Here is a tiny trained network, its code and every weight. The questions are about switching its units off for an input and a class, where a switched-off unit gives its printed mean instead of its output.

import numpy as np


def w(rows, s, z=0):
    codes = np.array(rows[::2]) - 128.0
    scale = np.full(codes.shape[1], s)
    scale[-1] = z or s
    return codes * scale


def norm(h):
    return h / np.sqrt((h * h).mean(-1, keepdims=True) + 1e-5)


def f(y):
    return np.maximum(y, 0)


def log_softmax(a):
    a = a - a.max(-1, keepdims=True)
    return a - np.log(np.exp(a).sum(-1, keepdims=True))


def net(x, mask):
    res = np.array(x, float).reshape(1, 8) / 4 @ E
    u = 0
    for l in range(4):
        y = f(norm(res) @ A[l][:, :-1].T + A[l][:, -1])
        res = res + np.where(mask[u : u + 3], y, B[l][:, -1]) @ B[l][:, :-1]
        u += 3
    return log_softmax(norm(res)[-1] @ U[:, :-1].T + U[:, -1])


A, B = {}, {}
E = w([
[135,90,174,66,72,75,135,122,153],'x0',
[2,73,189,69,255,189,72,193,226],'x1',
[187,136,150,53,192,148,183,116,70],'x2',
[131,132,124,127,127,127,126,129,129],'x3',
[133,126,125,122,124,128,129,128,130],'x4',
[130,128,132,130,125,131,130,128,125],'x5',
[139,80,9,112,126,111,187,183,174],'x6',
[96,78,142,177,151,75,161,162,64],'x7',
],0.00092)
A[0] = w([
[104,179,251,144,133,134,83,39,92,118],'0.n0',
[60,87,183,83,183,173,101,158,153,248],'0.n1',
[206,122,127,149,62,114,150,92,85,143],'0.n2',
],0.0023,0.0017)
B[0] = w([
[137,73,29,92,109,135,118,226,115,194],'0.n0',
[136,207,95,141,91,62,137,101,91,251],'0.n1',
[5,185,143,86,176,83,106,156,161,198],'0.n2',
],0.0028,0.003)
A[1] = w([
[77,116,128,186,152,6,153,232,71,193],'1.n0',
[189,146,172,46,206,193,211,89,63,4],'1.n1',
[163,238,96,56,87,164,79,150,200,249],'1.n2',
],0.0023,0.00026)
B[1] = w([
[177,95,133,105,122,211,145,33,150,253],'1.n0',
[161,49,129,253,126,27,32,172,142,165],'1.n1',
[129,30,165,162,154,151,179,41,76,221],'1.n2',
],0.0029,0.0033)
A[2] = w([
[121,124,60,232,189,158,133,109,87,3],'2.n0',
[195,238,83,188,99,124,149,129,113,169],'2.n1',
[53,87,176,76,251,153,80,178,209,184],'2.n2',
],0.0024,0.00037)
B[2] = w([
[132,146,224,56,148,189,115,168,218,251],'2.n0',
[25,191,165,87,171,92,98,154,115,171],'2.n1',
[174,223,108,152,24,61,181,90,4,197],'2.n2',
],0.0026,0.0021)
A[3] = w([
[121,54,177,33,23,30,160,119,154,53],'3.n0',
[55,119,126,247,15,141,41,135,232,22],'3.n1',
[100,136,235,116,49,153,11,174,6,3],'3.n2',
],0.002,0.00034)
B[3] = w([
[85,193,160,185,197,249,59,187,157,255],'3.n0',
[238,76,169,92,237,47,119,169,19,194],'3.n1',
[119,79,1,106,108,120,220,133,253,203],'3.n2',
],0.0025,0.0021)
U = w([
[77,255,115,130,60,30,168,95,45,134],'0',
[211,54,149,169,177,6,72,219,77,125],'1',
[119,109,128,113,150,157,123,100,139,253],'2',
[119,96,138,125,142,157,131,103,144,209],'3',
[117,119,136,122,143,153,116,105,148,157],'4',
[151,59,175,157,92,166,167,47,136,32],'5',
[123,89,10,78,80,136,178,214,198,21],'6',
[103,195,201,146,152,188,72,238,188,29],'7',
],0.0057,0.0021)

Each question gives the input, the list of numbers given to net, and the class t.
The units are the neurons (one row each of A and B). Each row of codes is followed by its name. A weight is (code - 128) times the scale printed after its matrix; where a second scale follows, it is the last column's (A, B and U).
mask holds one flag per neuron, layer by layer. A switched-off neuron (its flag False) gives its mean, the last column of its row in B, instead of its output. The means were averaged over made-up inputs and are rounded, as every weight is.
A unit's drop is (log p(t) with every unit on - log p(t) with that unit switched off) / (log p(t) with every unit on - log p(t) with every unit switched off).
The circuit of an input: a set's keep is (log p(t) with only the set's units on - log p(t) with every unit switched off) / (log p(t) with every unit on - log p(t) with every unit switched off). Starting from all 12 units, units are removed one at a time, each time the one whose removal leaves the highest keep (on an exact tie, the one counted first), for as long as the keep stays at least 0.8.
units of the circuit, in order: the units of the circuit, biggest drop first
most important unit: the unit with the biggest drop
top k neurons: the k neurons with the biggest drops, biggest first
k most important neurons of layer l: the k neurons of layer l with the biggest drops, biggest first
input [4,4,7,-6,-7,-3,5,-6], class 1: units of the circuit, in order -> 1.n1, 1.n0, 0.n2
input [8,-2,-5,6,-3,2,0,-2], class 7: units of the circuit, in order -> 3.n0
input [-8,-6,-4,-6,-1,5,-4,-7], class 7: units of the circuit, in order -> 2.n0, 1.n0, 0.n1
input [-5,3,-7,2,1,0,0,-7], class 1: top 3 neurons -> 3.n1, 1.n0, 3.n0
input [7,8,-7,-7,-2,-2,-2,-7], class 0: top 2 neurons -> 2.n2, 1.n0
input [-2,8,5,-2,-4,6,-5,5], class 0: top 2 neurons -> 2.n2, 1.n2
input [4,6,-1,1,5,6,-1,-5], class 0: top 4 neurons -> 1.n0, 2.n0, 2.n2, 1.n1
input [8,-7,-1,3,-4,0,2,3], class 7: top 4 neurons -> 3.n0, 0.n1, 1.n2, 2.n2
input [2,0,8,-7,7,-3,-1,-1], class 1: 2 most important neurons of layer 1 -> 1.n1, 1.n0
input [-5,8,0,0,7,-2,3,7], class 0: top 3 neurons -> 2.n2, 1.n2, 3.n0
input [7,2,0,4,-3,6,-8,-3], class 6: units of the circuit, in order -> 3.n2, 0.n0
input [-5,6,-8,-5,2,-3,4,1], class 1: top 4 neurons -> 3.n1, 0.n2, 2.n2, 3.n0
input [0,4,0,2,0,-3,-6,1], class 6: top 4 neurons -> 0.n0, 3.n2, 3.n0, 3.n1
input [8,-7,-8,6,0,3,5,-7], class 1: top 3 neurons -> 3.n1, 1.n0, 0.n1
input [4,3,-6,-6,2,-1,-6,-6], class 1: top 2 neurons -> 3.n1, 1.n0
input [-7,2,5,-1,-1,-4,3,0], class 7: units of the circuit, in order -> 2.n0, 1.n2, 1.n1
input [3,-3,5,-3,3,-2,-6,5], class 6: most important neuron of layer 1 -> 1.n2
input [-7,7,-4,4,5,-4,0,-7], class 0: top 3 neurons -> 2.n2, 1.n0, 3.n0
input [4,8,2,-3,-7,7,5,-5], class 0: top 2 neurons -> 2.n2, 1.n0
input [-5,0,6,4,-4,-5,3,2], class 1: most important unit -> 1.n1
input [7,8,-8,-7,4,-1,3,5], class 0: 2 most important neurons of layer 1 -> 1.n1, 1.n2
input [7,-7,-8,-3,-6,-4,0,-1], class 1: 2 most important neurons of layer 2 -> 2.n2, 2.n0
input [2,0,-6,0,5,3,5,-5], class 1: 2 most important neurons of layer 3 -> 3.n1, 3.n2
